Here is a tiny trained network, its code and every weight. The questions are about switching its units off for an input and a class, where a switched-off unit gives its printed mean instead of its output.

import numpy as np


def w(rows, s, z=0):
    codes = np.array(rows[::2]) - 128.0
    scale = np.full(codes.shape[1], s)
    scale[-1] = z or s
    return codes * scale


def f(y):
    return y / 2 * (1 + np.tanh(0.7978845608 * (y + 0.044715 * y**3)))


def log_softmax(a):
    a = a - a.max(-1, keepdims=True)
    return a - np.log(np.exp(a).sum(-1, keepdims=True))


def net(x, mask):
    res = np.array(x, float).reshape(1, 6) / 4 @ E
    y = f(res @ A[0][:, :-1].T + A[0][:, -1])
    res = res + np.where(mask, y, B[0][:, -1]) @ B[0][:, :-1]
    return log_softmax(res[-1] @ U[:, :-1].T + U[:, -1])


A, B = {}, {}
E = w([
[128,66,14,118],'x0',
[220,66,215,171],'x1',
[95,57,123,79],'x2',
[172,149,206,54],'x3',
[137,76,166,145],'x4',
[178,121,2,220],'x5',
],0.0083)
A[0] = w([
[117,100,157,38,227],'n0',
[213,197,217,126,205],'n1',
[127,144,133,118,70],'n2',
[160,162,140,141,70],'n3',
[53,112,162,23,144],'n4',
[192,33,99,173,59],'n5',
[55,171,2,178,254],'n6',
],0.0088,0.0056)
B[0] = w([
[132,194,171,47,189],'n0',
[254,210,109,81,208],'n1',
[80,150,155,189,121],'n2',
[74,197,95,181,127],'n3',
[80,133,110,23,189],'n4',
[129,26,120,179,155],'n5',
[207,115,116,14,251],'n6',
],0.0087,0.013)
U = w([
[73,133,100,173,43],'0',
[186,133,119,77,194],'1',
[129,31,96,196,159],'2',
[145,159,87,172,160],'3',
[8,142,149,105,51],'4',
[138,79,215,214,98],'5',
[130,194,163,176,1],'6',
],0.012,0.0068)

Each question gives the input, the list of numbers given to net, and the class t.
The units are the neurons (one row each of A and B). Each row of codes is followed by its name. A weight is (code - 128) times the scale printed after its matrix; where a second scale follows, it is the last column's (A, B and U).
mask holds one flag per neuron, in row order. A switched-off neuron (its flag False) gives its mean, the last column of its row in B, instead of its output. The means were averaged over made-up inputs and are rounded, as every weight is.
A unit's drop is (log p(t) with every unit on - log p(t) with that unit switched off) / (log p(t) with every unit on - log p(t) with every unit switched off).
The circuit of an input: a set's keep is (log p(t) with only the set's units on - log p(t) with every unit switched off) / (log p(t) with every unit on - log p(t) with every unit switched off). Starting from all 7 units, units are removed one at a time, each time the one whose removal leaves the highest keep (on an exact tie, the one counted first), for as long as the keep stays at least 0.8.
units of the circuit, in order: the units of the circuit, biggest drop first
k most important neurons: the k neurons with the biggest drops, biggest first
drop of u: that unit's drop, to one decimal
input [1,-5,4,1,0,-2], class 4: 3 most important neurons -> [n1, n4, n6]
input [-6,-6,-3,-4,4,-5], class 4: units of the circuit, in order -> [n6, n4]
input [-4,-8,0,-4,-1,-6], class 4: units of the circuit, in order -> [n1]
input [5,3,5,2,7,-7], class 4: 2 most important neurons -> [n6, n1]
input [5,6,-2,5,3,4], class 2: units of the circuit, in order -> [n5, n6]
input [6,-1,-1,-2,2,-6], class 4: units of the circuit, in order -> [n1, n6]
input [0,-4,5,1,1,-3], class 4: units of the circuit, in order -> [n1, n6]
input [-4,-2,-6,-2,7,-1], class 6: 2 most important neurons -> [n6, n4]
input [-8,3,-6,3,-8,7], class 6: 3 most important neurons -> [n6, n3, n4]
input [1,7,6,-8,2,-7], class 5: 3 most important neurons -> [n6, n1, n5]
input [1,6,-6,-5,6,0], class 5: 2 most important neurons -> [n6, n4]
input [7,3,-6,-1,6,2], class 2: drop of n5 -> 0.1
input [-5,-8,6,-3,2,-2], class 4: drop of n4 -> 0.2
input [-8,1,-4,-4,-4,-1], class 6: units of the circuit, in order -> [n6]
input [5,6,-5,-7,-3,1], class 2: drop of n1 -> 0.2
